Below is a small trained network, with its code and all its weights. Each question gives an input and a target symbol and asks what happens when units are switched off, that is, made to give their printed mean instead of their output.

import numpy as np


def w(rows, s, z=0):
    codes = np.array(rows[::2]) - 128.0
    scale = np.full(codes.shape[1], s)
    scale[-1] = z or s
    return codes * scale


def norm(h):
    return h / np.sqrt((h * h).mean(-1, keepdims=True) + 1e-5)


def f(y):
    return y / 2 * (1 + np.tanh(0.7978845608 * (y + 0.044715 * y**3)))


def softmax(a):
    e = np.exp(a - a.max(-1, keepdims=True))
    return e / e.sum(-1, keepdims=True)


def log_softmax(a):
    a = a - a.max(-1, keepdims=True)
    return a - np.log(np.exp(a).sum(-1, keepdims=True))


def net(x, mask):
    ids = ['αβγεηθλμξσφψω'.index(c) for c in x.split()]
    T = len(ids)
    res = E[ids] + P[:T]
    u = 0
    for l in range(2):
        q, k, v = (norm(res) @ M[l].T for M in (Q, K, V))
        z = softmax(np.where(np.tri(T) > 0, q @ k.T / 4**0.5, -1e9)) @ v
        res = res + np.where(mask[u], z, O[l][:, -1]) @ O[l][:, :-1]
        u += 1
        y = f(norm(res) @ A[l][:, :-1].T + A[l][:, -1])
        res = res + np.where(mask[u : u + 4], y, B[l][:, -1]) @ B[l][:, :-1]
        u += 4
    return log_softmax(norm(res)[-1] @ U[:, :-1].T + U[:, -1])


Q, K, V, O, A, B = {}, {}, {}, {}, {}, {}
E = w([
[124,133,127,174,124,198,156,166,141],'α',
[173,134,179,208,94,80,188,120,243],'β',
[129,136,155,49,169,146,144,46,140],'γ',
[42,94,189,48,128,71,86,189,118],'ε',
[172,26,150,188,226,93,172,210,191],'η',
[224,117,94,87,82,157,112,128,154],'θ',
[150,125,29,126,117,51,70,7,167],'λ',
[123,133,163,83,199,133,254,106,185],'μ',
[141,166,126,225,81,144,141,172,115],'ξ',
[178,108,179,76,156,111,98,48,103],'σ',
[150,108,77,143,161,93,73,77,169],'φ',
[135,130,137,139,160,138,106,145,66],'ψ',
[150,148,216,180,89,95,134,115,99],'ω',
],0.02)
P = w([
[119,87,72,193,10,180,152,104,144],'0',
[115,84,91,183,57,160,141,117,128],'1',
[113,93,104,182,92,149,131,137,118],'2',
[118,94,118,170,127,133,131,141,121],'3',
[124,96,136,162,156,118,128,151,121],'4',
[130,102,149,149,191,103,127,155,131],'5',
[117,116,163,144,221,100,119,156,133],'6',
[99,132,178,139,255,89,110,163,151],'7',
],0.0093)
Q[0] = w([
[91,103,99,82,91,106,103,141,158],'0.h1',
[95,177,30,68,81,112,121,130,134],'0.h1',
[119,119,161,104,86,194,160,156,41],'0.h1',
[91,149,78,153,123,116,90,11,152],'0.h1',
],0.011)
K[0] = w([
[85,36,110,98,90,157,156,114,152],'0.h1',
[107,27,2,137,67,151,155,100,107],'0.h1',
[128,165,163,100,87,86,193,149,42],'0.h1',
[69,62,103,197,153,118,105,56,150],'0.h1',
],0.0095)
V[0] = w([
[151,47,89,47,11,116,231,130,152],'0.h1',
[158,107,3,87,107,187,117,153,54],'0.h1',
[166,83,143,141,141,125,189,55,56],'0.h1',
[125,121,170,94,128,171,93,105,166],'0.h1',
],0.0053)
O[0] = w([
[49,187,158,106,221,86,131,181,146,156],'0.h1',
[77,36,187,112,209,191,62,49,138,4],'0.h1',
[181,193,163,210,216,207,76,246,114,252],'0.h1',
[111,129,157,88,93,253,132,128,180,121],'0.h1',
],0.0061,0.0021)
A[0] = w([
[107,167,121,77,186,112,50,174,101,3],'0.n1',
[93,147,250,196,60,139,129,176,67,35],'0.n2',
[83,119,198,58,231,91,2,88,102,140],'0.n3',
[131,153,187,230,172,135,80,62,100,112],'0.n4',
],0.0073,0.0058)
B[0] = w([
[144,109,147,18,26,100,138,48,4,111],'0.n1',
[157,95,135,66,80,78,39,124,195,207],'0.n2',
[33,75,93,175,47,117,167,233,61,253],'0.n3',
[131,70,171,68,67,158,255,158,80,205],'0.n4',
],0.0088,0.0046)
Q[1] = w([
[101,85,108,155,255,145,140,131,168],'1.h1',
[119,73,183,197,64,90,219,204,84],'1.h1',
[162,170,186,66,217,65,134,75,169],'1.h1',
[168,66,175,248,131,13,188,121,113],'1.h1',
],0.0087)
K[1] = w([
[92,99,42,214,175,115,98,136,150],'1.h1',
[186,136,107,177,153,40,148,210,27],'1.h1',
[77,210,129,146,180,179,204,158,172],'1.h1',
[82,187,91,170,170,2,219,140,48],'1.h1',
],0.0088)
V[1] = w([
[139,139,168,60,76,184,233,131,116],'1.h1',
[131,93,145,96,253,116,164,108,78],'1.h1',
[191,104,220,72,134,117,126,53,41],'1.h1',
[153,65,101,103,115,131,97,160,204],'1.h1',
],0.0062)
O[1] = w([
[109,100,203,160,131,213,163,160,102,134],'1.h1',
[51,75,83,128,126,224,155,211,190,14],'1.h1',
[118,129,6,201,65,218,177,133,91,58],'1.h1',
[78,88,54,56,250,69,254,226,95,255],'1.h1',
],0.0067,0.0038)
A[1] = w([
[254,111,74,81,157,144,76,101,223,121],'1.n1',
[76,99,106,72,31,109,134,60,67,2],'1.n2',
[81,227,150,89,108,161,58,191,45,158],'1.n3',
[202,171,120,130,64,136,43,146,99,42],'1.n4',
],0.0096,0.0048)
B[1] = w([
[149,131,118,255,106,138,103,19,170,253],'1.n1',
[131,98,93,211,182,131,105,80,67,158],'1.n2',
[93,190,134,157,157,124,74,144,189,176],'1.n3',
[145,148,125,138,245,158,124,104,117,175],'1.n4',
],0.014,0.0048)
U = w([
[138,56,236,95,151,133,80,100,145,81],'α',
[131,128,149,128,146,117,116,115,132,53],'β',
[103,142,196,99,159,179,40,104,170,169],'γ',
[112,160,156,129,34,61,196,124,189,88],'ε',
[148,143,65,20,103,110,111,155,152,254],'η',
[108,178,123,72,189,148,226,85,133,188],'θ',
[115,120,98,164,134,148,91,22,142,249],'λ',
[82,138,154,122,109,91,2,174,158,152],'μ',
[168,138,205,140,192,75,127,91,42,87],'ξ',
[117,155,136,141,139,159,99,136,146,111],'σ',
[173,42,60,151,224,53,171,147,97,23],'φ',
[146,71,128,153,79,184,166,129,82,137],'ψ',
[129,233,31,164,228,169,121,129,63,112],'ω',
],0.0088,0.0053)

Each question gives the input, a string of symbols that net reads in full, and the target symbol t.
The units are the heads (4 rows each of Q, K, V and O) and the neurons (one row each of A and B). Each row of codes is followed by its name. A weight is (code - 128) times the scale printed after its matrix; where a second scale follows, it is the last column's (O, A, B and U).
mask holds one flag per unit, layer by layer, with each layer's heads first. A switched-off unit (its flag False) gives its mean, the last column of its rows in O or B, instead of its output. The means were averaged over made-up inputs and are rounded, as every weight is.
A unit's drop is (log p(t) with every unit on - log p(t) with that unit switched off) / (log p(t) with every unit on - log p(t) with every unit switched off).
The circuit of an input: a set's keep is (log p(t) with only the set's units on - log p(t) with every unit switched off) / (log p(t) with every unit on - log p(t) with every unit switched off). Starting from all 10 units, units are removed one at a time, each time the one whose removal leaves the highest keep (on an exact tie, the one counted first), for as long as the keep stays at least 0.8.
units of the circuit, in order: the units of the circuit, biggest drop first
k most important neurons: the k neurons with the biggest drops, biggest first
top k neurons in layer l: the k neurons of layer l with the biggest drops, biggest first
input θ ε ψ θ γ, target ψ: 2 most important neurons => 0.n3; 0.n4
input λ γ γ θ ω ψ λ, target φ: units of the circuit, in order => 0.n3; 0.h1; 1.n1
input ξ ψ γ ω α, target ω: top neuron in layer 1 => 1.n4
input θ θ α, target θ: units of the circuit, in order => 0.h1; 1.h1; 1.n1
input φ θ θ θ ξ β θ, target μ: top 2 neurons in layer 1 => 1.n3; 1.n4
input θ η θ, target φ: top 2 neurons in layer 0 => 0.n4; 0.n3
input α ψ ω β λ μ ω γ, target ω: top 3 neurons in layer 1 => 1.n3; 1.n2; 1.n1
input θ θ ω γ, target ω: 3 most important neurons => 0.n3; 0.n2; 1.n3
input λ θ ε φ γ, target φ: units of the circuit, in order => 0.n3; 1.h1
input ω ε ε θ θ μ θ θ, target μ: units of the circuit, in order => 0.n3; 0.h1; 0.n4
input γ η ψ, target ψ: units of the circuit, in order => 0.n4; 1.h1
input ψ θ γ ψ φ γ θ θ, target η: units of the circuit, in order => 0.h1; 0.n3; 1.n1; 1.n2
input θ λ γ ξ ξ α, target ξ: 2 most important neurons => 0.n3; 1.n1
input ψ ω σ ψ θ λ ω ψ, target ω: top neuron in layer 0 => 0.n3
input λ α φ α, target φ: 2 most important neurons => 0.n3; 0.n4
input γ α γ θ σ ε γ φ, target λ: 2 most important neurons => 1.n1; 0.n3
input θ η η θ γ α λ α, target λ: 2 most important neurons => 0.n3; 1.n1
input ξ ψ ξ, target ψ: 2 most important neurons => 0.n4; 1.n1
input μ γ ω σ ω ε φ θ, target λ: 2 most important neurons => 1.n1; 0.n4
input ψ β λ σ β ω η λ, target φ: 4 most important neurons => 0.n3; 1.n1; 1.n2; 0.n4
input β ε θ ω θ, target φ: 2 most important neurons => 0.n4; 0.n2
input μ θ ω ξ, target ω: top 2 neurons in layer 1 => 1.n4; 1.n1
input θ α ξ γ θ ξ, target ξ: most important neuron => 1.n4
input ω λ ε φ θ γ, target φ: top 2 neurons in layer 1 => 1.n2; 1.n1
input ε α γ φ φ α, target φ: 2 most important neurons => 1.n3; 0.n3
